Each row of numbers belongs to one of the objects below and depends on some of the facts about them. Some rows are named. Which object is each other row?

How the objects are related:
baplaklek: Δ klale; Ψ d
bebrarul: Δ nidriklum; ε mutil; Ψ f
begur: Δ klavok; Ψ e
benas: Δ kleflin; Ψ b
betok: Δ baplaklek; ε kludredir; Ψ b
bograr: Δ drogen; Ψ c
bomol: Δ flatur; Ψ e
bostik: Δ sopilu; Ψ e
brada: Δ lovesta; Ψ c
briflik: Δ klevar; Ψ c
brobrili: Δ kudra; Ψ b
brogam: Δ sopilu; ε bostik; Ψ a
brostu: Δ ribel; ε fladrek; Ψ d
brostuflin: Ψ e
brudridu: Δ lovesta; Ψ c
brukis: Δ sustus; ε sesko; Ψ d
budam: Δ kovani; Ψ c
budri: Δ flebrem; Ψ a
budruklak: Δ kupo; ε fluvul, sasitra; Ψ g
dile: Δ sopilu; Ψ e
dobrek: Δ kadum; ε gratom; Ψ c
dopla: Δ granok; Ψ b
draskir: Δ tralas; Ψ c
drigrik: Δ kudra; ε rifar; Ψ a
driklesti: Δ kovani; Ψ g
drodrabre: Δ tritin; Ψ e
drogen: Ψ a
drovum: Δ fetun; Ψ a
drunem: Δ pabros; ε kebram; Ψ b
dunin: Δ klidun; Ψ g
dutri: Δ baplaklek; Ψ c
fastu: Δ kovani; Ψ d
felalo: Δ brostuflin; ε zestiklu; Ψ b
fenutram: Δ kudra; ε gritrelom; Ψ f
fetre: Δ pabul; Ψ b
fetun: Δ tritin; Ψ b
fisa: Δ kledra; Ψ e
flabrok: Δ klavok; ε vifedu, toklom; Ψ g
flabul: Δ klidun; ε dunin; Ψ c
fladrek: Δ ribel; Ψ d
flagrar: Δ tralas; Ψ b
flatre: Δ stevok; ε stopul; Ψ e
flatur: Ψ a
flebrem: Δ granok; Ψ e
flezuflo: Δ pabul; ε kadostom; Ψ e
flimal: Δ sustus; ε sesko; Ψ b
fliski: Δ draskir; Ψ b
flogrim: Δ flebrem; Ψ d
flurim: Δ baplaklek; Ψ a
flusuk: Δ klinik; Ψ g
fluvul: Δ kupo; Ψ d
fupabor: Δ kadum; ε dobrek; Ψ b
gakluvel: Ψ a
geskis: Δ sopilu; ε kidrok; Ψ e
givam: Δ kovani; ε fastu; Ψ b
gomok: Δ tralas; Ψ e
gozus: Δ klale; ε klostepli; Ψ b
gragru: Δ klevar; ε putil; Ψ e
granok: Ψ a
gratom: Δ kadum; ε skoflim; Ψ a
griflagrus: Δ tralas; Ψ e
griso: Δ klinik; ε flusuk; Ψ g
gritrelom: Δ kudra; Ψ g
grubokes: Δ ribel; ε stefon; Ψ g
guberin: Δ nosta; Ψ f
kadostom: Δ pabul; ε topam; Ψ b
kadum: Δ tralas; Ψ a
kebral: Δ dopla; Ψ b
kebram: Δ pabros; ε drunem; Ψ c
kidrok: Δ sopilu; Ψ f
kifutun: Δ kupo; Ψ b
klale: Ψ b
klavok: Ψ d
klebor: Δ kadum; ε zuskal, stogo; Ψ d
kledra: Ψ b
kleflin: Δ flatur; Ψ d
klevar: Δ dopla; Ψ a
klidun: Δ gakluvel; Ψ g
klinik: Δ brostuflin; Ψ a
klofugik: Δ drodrabre; ε vegatres; Ψ f
klomi: Δ sustus; ε brukis; Ψ g
klostepli: Δ klale; Ψ f
kludos: Δ bomol; Ψ c
kludredir: Δ baplaklek; Ψ g
kluklas: Δ flatur; Ψ a
kovani: Δ tritin; Ψ b
kovon: Δ muklo; Ψ g
kuder: Δ drogen; Ψ b
kudra: Δ klinik; Ψ f
kupo: Ψ d
lisupon: Δ sustus; Ψ d
litrufek: Δ klinik; ε regek; Ψ g
lobar: Δ pabul; ε kadostom; Ψ b
lovesta: Δ gakluvel; Ψ b
lupluva: Δ flagrar; Ψ b
lupur: Δ baplaklek; ε flurim; Ψ g
maflin: Δ tralas; ε griflagrus; Ψ a
megre: Δ bograr; Ψ b
mosti: Δ tralas; ε gomok, griflagrus; Ψ e
muklar: Δ kadum; ε klebor; Ψ g
muklo: Δ granok; Ψ f
mutil: Δ nidriklum; ε stabrer, trisin; Ψ d
nada: Ψ d
nidriklum: Δ sustus; Ψ f
nosta: Δ kupo; Ψ f
pabros: Δ tralas; Ψ b
pabul: Δ klale; Ψ f
pezar: Δ nada; Ψ f
pimuk: Δ sopilu; ε dile, brogam; Ψ e
plafuran: Δ fetun; ε rager; Ψ a
plaratruk: Δ flatur; Ψ d
plavi: Δ drodrabre; ε klofugik; Ψ g
plunek: Δ nada; ε vakle; Ψ a
poduvo: Δ bomol; ε kludos; Ψ b
popor: Δ kovani; ε fastu, budam; Ψ c
popudro: Δ soflan; Ψ a
putil: Δ klevar; ε tofin, briflik; Ψ e
rager: Δ fetun; ε plafuran; Ψ f
regek: Δ klinik; Ψ e
ribel: Δ brostuflin; Ψ d
rifar: Δ kudra; Ψ g
ritrom: Δ nidriklum; ε mutil; Ψ f
rubru: Δ kudra; ε rifar; Ψ f
sasitra: Δ kupo; Ψ b
semal: Δ flatur; Ψ e
sesko: Δ sustus; ε setru; Ψ f
setru: Δ sustus; ε klomi; Ψ d
sibufak: Δ sopilu; Ψ e
siflar: Δ dopla; ε kebral; Ψ c
skede: Δ pabul; Ψ f
skoflim: Δ kadum; Ψ e
skograbrin: Δ flagrar; ε skogrel; Ψ b
skogrel: Δ flagrar; Ψ a
skozis: Δ brostuflin; Ψ a
skuvus: Δ flatur; Ψ e
soflan: Δ kuder; Ψ c
solu: Δ baplaklek; ε dutri; Ψ g
sopilu: Δ klale; Ψ e
stabrer: Δ nidriklum; ε bebrarul; Ψ e
stadra: Δ kupo; Ψ b
stefon: Δ ribel; Ψ d
stevok: Ψ b
stogo: Δ kadum; ε dobrek; Ψ c
stoplum: Δ baplaklek; ε betok; Ψ e
stopul: Δ stevok; ε flatre; Ψ e
sustus: Ψ g
tadon: Δ klinik; Ψ d
tamu: Δ brostuflin; Ψ c
terustuk: Δ drodrabre; Ψ b
tisten: Δ pabul; Ψ f
tofin: Δ klevar; Ψ e
toklom: Δ klavok; ε zoflir; Ψ d
topam: Δ pabul; Ψ a
tradon: Δ kudra; Ψ a
tragror: Δ stevok; ε stopul; Ψ c
tralas: Ψ a
tramun: Δ kovani; ε popor, fastu; Ψ a
trisin: Δ nidriklum; ε mutil, stabrer; Ψ b
tritin: Ψ c
vakle: Δ nada; Ψ e
vebrok: Δ kleflin; Ψ b
vegatres: Δ drodrabre; Ψ f
vifedu: Δ klavok; Ψ e
vokli: Δ brostuflin; Ψ f
vutrus: Δ drogen; Ψ e
zagripir: Δ klevar; ε putil; Ψ d
zefo: Δ kledra; ε fisa; Ψ b
zemuk: Δ fetun; ε drovum; Ψ a
zestiklu: Δ brostuflin; Ψ f
zoflir: Δ klavok; Ψ e
zumir: Δ lovesta; Ψ c
zuskal: Δ kadum; Ψ c

Some rows with their names:
stoplum: [  9   1   8   9  -4  -5 -12   4  -4  14  -3  -3  13   2   4  -6  -2 -36
   5  -3  -2  16   2  -4   3  -5 -10 -11   5   5  -4 -11   2  -9  -6  -5
   1  -2  -2  -4  -4]
klomi: [  9  -7 -10  -9   3   4   0   5 -27 -16 -14 -13   0   6   4  -1  11 -36
  10   2  -3  18   0  10  13 -10  -3  -5  -3   3 -11 -18   5 -14 -10 -10
  14  39  -9  19   8]
budruklak: [  9   5  -2  15   4  -3 -11   6  -5   0  -3  -7   2   1  -2   3   6 -24
  13   2  -5  15   9   2  -1 -10  -6  -1   0   0  -1 -20   7  -7  -3  -3
   3   4  -9   0  -2]
geskis: [  9   1   8   8  -3  -5 -11   3  -5  13  -2  -3  12   3   5  -5  -2 -32
   4  -3  -2  16   1  -4   2  -4 -10 -10   6   5  -4 -10   1  -8  -6  -4
   2  -1  -2  -3  -4]
gragru: [ 10   0   5   8  -3  -7 -11   7  -1  17  -3  -3  12  -2   5  -7  -6 -37
   3  -3   0  17   4  -1   4  -4  -8  -9   5   4  -6 -17   5  -5  -7  -6
   4  -4  -3 -10  -3]
brukis: [ 10 -19  -8 -21  -2   7  -1   1 -27 -12 -13 -12   5  10   9  -7   7 -42
   1  -3   4  18  -7   8  21  -4  -4  -6  -5   5 -17 -14   1 -15 -14 -13
  19  46  -6  21   7]
tragror: [-11 -12   5  13  -3   1 -19  -4   5   8   3  -4  -8  -2  11   4   6 -70
   6 -10   2  36  10  -1   6   5 -13   8  11   3  -7 -10   1  11  -6   5
  -4 -16  -6  -1   8]
toklom: [ 10  -2   3   8  -2  -2 -17   3   2  10   0  -6   7   4   2  -3   2 -32
   5  -4   2  14   5  -2   4  -4  -8  -4  -3   1  -4 -19   6  -6  -5  -5
   5   0  -6  -4  -7]
kupo: [  1 -12  -6  -3   2  -1   2   9  12   2   7   1  -4   4  -3   0  -3  23
 -10   1  -4  -8   4  -4  -8   6   4  11   0  -1   0  -3   0  -9   1   3
   7   2   0   1  -6]
dopla: [  0 -19   0  -9   1  -1  12   8   8   4   8   2  -8  -3   5  -6 -17  14
 -13 -13   2 -18  -1 -10  -3  14  -2  12   4  -1   2  -7   2  -6   2   1
  11  -9  -1  -1  -4]
dutri: [  8  -6   5  -6   4  -3  -3   5   1   5   5  -1  -3  -1   3   6  -9   4
  -5  -4   1   3  -7  -7  -6  -3   2  -1   1   0   1   6 -14 -13   0   3
   2   0  -3   0  -1]
kluklas: [10 -1  0  3  8 -4  1  8  4 -4  1 -2  1 -3  0  8 -7 12  2  1 -5  3 -1  1
 -9 -6  7  4  2 -1  2 -3 -9 -8  2  3  2  9 -5  1  2]
pabros: [ -1 -13   4 -18   2   2   8   3  14   1  10   3  -8   3   5  -7  -8  26
  -9 -12   3 -26   1  -7   1  12   1   5  -1   2   3  -3  -1  -4   3   0
   5  -4  -1   1  -4]
nosta: [ -6  -7  -4  -8   6  -2   6  11   2  -6   6   0 -23  -2  -2   1  -2  25
  -7   1  -6  -6   4  -3 -10  -1   3   5  -1   0   0   3   1 -13   1   3
   5  -8  -4  -2   0]
sustus: [  0  -4 -11   5   8  -1   6  13   6  -5   3  -2  -9   0  -6   4   0  26
  -1   6 -11  -6   9  -1 -13   0   5  13   2  -2   2  -6   3 -10   2   4
   6   5  -3   3  -1]
bograr: [ -4 -11  -2  -8   3  -2   4  10   6   0   7   2 -15   0   0  -2  -6  23
 -10   0  -4  -9   2  -5  -7   4   4   5   1   1  -2   5  -1 -11   0   2
   5  -8  -1  -2  -2]
skuvus: [ 12  -7   4  -2   3  -5  -1   6  10   5   3   2  11  -1   3   3 -13   8
  -6   0  -1   4  -5   0  -6  -1   7   0   4   2  -1   2 -12  -7  -1   2
   2   8   1  -4   0]
klidun: [ -1  -3 -10   5   8  -1   6  12   6  -7   4  -1  -9   1  -7   4   2  27
   0   7 -11  -7  10  -1 -12   0   5  12   2  -2   2  -5   3 -11   3   4
   5   5  -3   4  -2]

Name these rows:
No name comes twice in this set of rows, the named rows included.
[  8   8   3   6   5  -2 -10   5  -3   4  -3  -6   2   0   2  -2   5 -23
  13   0  -4  10   8   3   3  -9  -6  -9   1   3  -2 -18   5  -5  -4  -5
   0   2  -8  -4   1] : maflin
[ 10  10  -1   9   6  -1 -14   6   0   6  -2  -8   3   2  -2   0   9 -22
  17   2  -3   9  12   3   1 -11  -7  -7  -2   1  -1 -24   6  -6  -3  -4
   0   4 -10  -4  -2] : muklar
[  1  -6 -10   2   8  -4  12  16   2   2   3  -1  -9  -5  -3   2  -8  19
  -4   3 -10  -6   8  -2 -13   2   2  10   8   0   0  -7   3 -10   1   4
   7  -2  -2  -2   1] : klevar
[ 10   1   7   0   0  -4 -12   3   3  14  -1  -3  11   2   5  -7  -1 -25
   5  -2   0  10   4   1   5  -4  -6 -12   3   6  -6 -14   1  -4  -7  -5
   1   1  -2  -8  -2] : mosti
[ -1 -13   0   6  -3  -4  11   9  15  -6   7   4   1   2  -2  -1  -9  29
  -9   3 -11  -8   4   2  -5   5  10   1   5   3  -3   3  -4 -10  -2   0
   3  -2   2  -2  -3] : brostuflin
[ -7  -4  -2  -4   5  -1   7   9  -5  -1   6  -2 -22   1  -2   1   1  19
  -5  -1  -9  -6   2 -12 -13  -1  -4   1   4   1   3   9  -4 -20   1   4
   3  -8  -3   4  -3] : pabul
[  0 -11  -4  -3   2  -5   8  12   9   7   5   3   1  -1   0  -4 -11  20
 -11   2  -7  -7   3  -3  -9   6   4   6   8   3  -2   1  -1  -9  -1   2
   6  -1   4  -4  -2] : flebrem
[ 10  -5   4  11  -3  -1 -13   2   3   6   1  -5   7   5   1  -1   1 -26
   5  -3   0  14   5   0   4  -4  -5  -4  -2   0  -4 -18   4  -6  -6  -5
   5   0  -6  -3  -7] : brostu
[ -3 -12   5  -7  -2   0   9   3   3   1   8   2  -6   4   4  -6  -9  14
 -10 -14  -1 -18  -4 -18  -4  11  -6   7   4   1   7   3  -3 -13   3   1
   6  -7   0   9  -8] : klale
[ 9  0  1  2  7 -5 -2  7  5 -8 -1  0  0 -2 -1  7 -5 11  2  2 -4  5 -2  2
 -8 -7 10  6  0 -1  3  0 -8 -7  3  3  2 11 -5  1  2] : drovum
[ 11  -9   6   5  -1  -5   2   5  13  -1   4   2  11   1   1   5 -13  11
  -5   0  -3   3  -4   3  -3  -2  11  -3   3   2  -2   2 -14  -8  -2   0
   1   6  -1  -3  -1] : regek
[ 11   0  -3   5   9  -3  -6   7   6 -10   0  -2   1   0  -4  10  -1  14
   3   4  -4   6   0   3 -10  -8  10  10  -3  -3   4  -3  -6  -7   4   4
   3  16  -6   4   0] : driklesti
[  7   9   3  14   1  -4 -10   6 -10   5  -4  -7   3   0   1  -2   5 -33
  13  -2  -5  16   6  -3   1 -10 -11  -8   3   2   0 -16   5 -10  -4  -4
   1  -1  -7   0  -2] : brogam
[  8  -6  12  -4  -3   0  -9  -2   1   7   2  -3   3   2  10  -8  -5 -29
   3 -16   9  -1  -1  -5  11   2 -11  -6  -3   2  -1 -18   5  -1  -3  -7
   4  -6  -7  -3  -5] : skograbrin

Now the same objects, written a new way:
Some objects and their rows:
fladrek: [ 13  17  10  24 -11   2   8 -13   2 -22  -3   2  -3 -24  25  17  -6   8
  -3 -18  16  30   1  -4  21  -6]
solu: [  9 -33   7 -29  19   0   5  14  -6   1  -1  -3  32 -10 -11   5   7 -13
   7  -4   9 -17  -2 -22  -4  20]
klavok: [  7 -13   4   9  -9  -3   2  -6   2  -8  -1  -6  15  -6   5  11  -1  -1
   7 -11   7   9  -2  -7   3   3]
toklom: [ 12 -12   3  10 -13  -2   5  -7   0 -10   0  -2  12 -10   9  13   0   0
   4 -14   7  13   1  -4   7  -1]
setru: [ -5 -26   6 -18 -84   1 -33  35  39  34 -30  11  12 -71  20 -46   4 -20
  19 -46  73  21  20   9 -36 -11]
kudra: [-17  12  -3  -9  17  23  13   0   5   0  -3  22 -15   7  10  -5  -7  11
  -3  -4   8   3 -11 -15  -1  -6]
poduvo: [-10 -16  -7  -6   6   0   7  -9   9   8  -7 -14  10   5 -32 -14   7 -17
  -2 -10 -27  -1   8   4 -31  17]
bomol: [  2 -16  -3 -26  -3  19 -12  11 -18   3   5  13  -4  11  13   9 -11   4
  10  26  20  -2 -11  -2   9  -7]
kludos: [ 13  15   5  29 -10   1  -5 -15  -3 -12  -3  -3 -13 -20  11   0   1  -6
  -9  -8  -6  19  18  20  16 -14]
kleflin: [  7 -16   3  10  -9   0   3  -7   1  -8  -1  -5  15  -7   4  11  -2  -3
   7 -11   7  10  -3  -5   3   2]
kebram: [  2   4   4   3  -2 -16   1  -7  -4  18   0 -14  -4  -1  -6  -1   3  -7
 -13 -10 -13  11  17   0  -3  -2]
gakluvel: [ -5   6 -11   4 -11   4   5  -9  10   0   7  -2  -8   4  -5  -7  -2   2
  -6  -2  -9  -8  -1  13 -12  -3]
kadum: [ -6  10  -9   1 -12  -9   6 -10   8  15  12  -9 -11   9  -4  -5  -2   5
 -13  -4  -9  -7   2   4 -11  -7]
stogo: [-51  66  52  89  42 -49 -42  -2  22  22  -5 -67   8  21 -16 -27 -24  -2
  29  63   2 -33 -28   0   1  24]
skogrel: [  4  28  -6  21 -22 -13   3 -17   4   7  16  -5 -24  -4  16   0  -4  11
 -21  -7  -2   3   9  13  10 -23]
guberin: [-10  -9  -8  -1   6  13   1   1   2   6   6  17  -7  12   9  -7  -2   5
   2   4   4 -13  -6  -2   4 -17]
fluvul: [ 21   5   7  31 -21  -4   0 -13  -2 -20   3   1   0 -22  27  16  -3   5
  -1 -14  14  20   6   5  26 -16]
flabul: [ -7 -21  -3 -14   9   3   2  -1   1  10  -9 -11  12   6 -27  -8   6 -16
   2  -6 -21   2   7  -1 -24  16]

Rows to name:
No name comes twice in this set of rows, the named rows included.
[-21 -25  -4 -33 -63   1 -28  32  44  49 -35   2   8 -54 -19 -68  13 -33
  10 -43  35   8  28  16 -67   6] : flimal
[ 13  -7  -5  17 -12 -13  -2   3   0  -7 -10   0  18   3   1  10   4  -1
   6 -13   9   9  -4  -9   6   7] : flogrim
[-51  68  34  78  24 -42 -31  -7  29  21   9 -54  -3  26 -10 -27 -26  10
  21  59   4 -44 -36   4  -4  13] : gratom
[ 13   6   2 -11 -16   7 -12   6 -23   6  12  14 -20   0  36  18 -11  13
  -5  19  28   8  -1   1  31 -26] : gomok
[ -9  34   4   4  13   9  19 -14  12  -9 -15  -4 -14 -15 -12  -8  -1  -2
 -15 -21 -16  29   6  -5 -15  17] : brobrili
[-47  35  47  68  34 -47 -30   1  22  21  -1 -62  30  27 -15 -12 -25   3
  39  52  16 -34 -41 -22  -6  32] : klebor
[  1   3   4   5  -2 -11   0  -7  -3  12  -3 -13  -2  -2  -8  -2   3  -7
 -10  -8 -13  10  15   2  -3  -1] : draskir
[ -8  16 -10  -1  -5   7  11  -9  11  -2   3   0 -13   1  -4  -6  -3   6
  -8  -5  -8   0  -3   6 -13   2] : skozis
[-13   2  -5  -4  11  16   7   2   3   4   3  20 -11  10  10  -6  -4   8
  -1   1   6  -6  -8  -8   1 -11] : vokli
[-13 -12 -16 -18  -1   4   9  -3  11  10   4  -5   4  16 -24 -11   1  -3
  -1  -2 -17 -16  -6   1 -32  12] : plunek
[-33  63  46  65  21 -28 -49   8  -2  15  11 -33 -13  19  30  -4 -36  20
  28  81  40 -28 -38   0  37  -6] : skoflim
[ 19  -5  13  24 -10   2  -7  -7 -11 -15  -3   5   2 -20  28  16  -3   0
   4  -7  18  24   7   0  31 -16] : dunin
[ -3 -33  11 -24 -72   6 -40  41  28  38 -35  18  12 -71  24 -44   5 -23
  23 -39  77  25  24   5 -27 -14] : klomi
[-72 -35 -22  -3  34  -8  18 -20 -15 -24  78  15  29  27 -87  -5   8   4
 -32 -34 -33  63  19  32  32  49] : trisin
[ 14  25   2  36 -14  -6   0 -20   5 -13   0  -5 -18 -23   9  -4   4  -3
 -16 -15 -12  18  20  24  13 -16] : sasitra

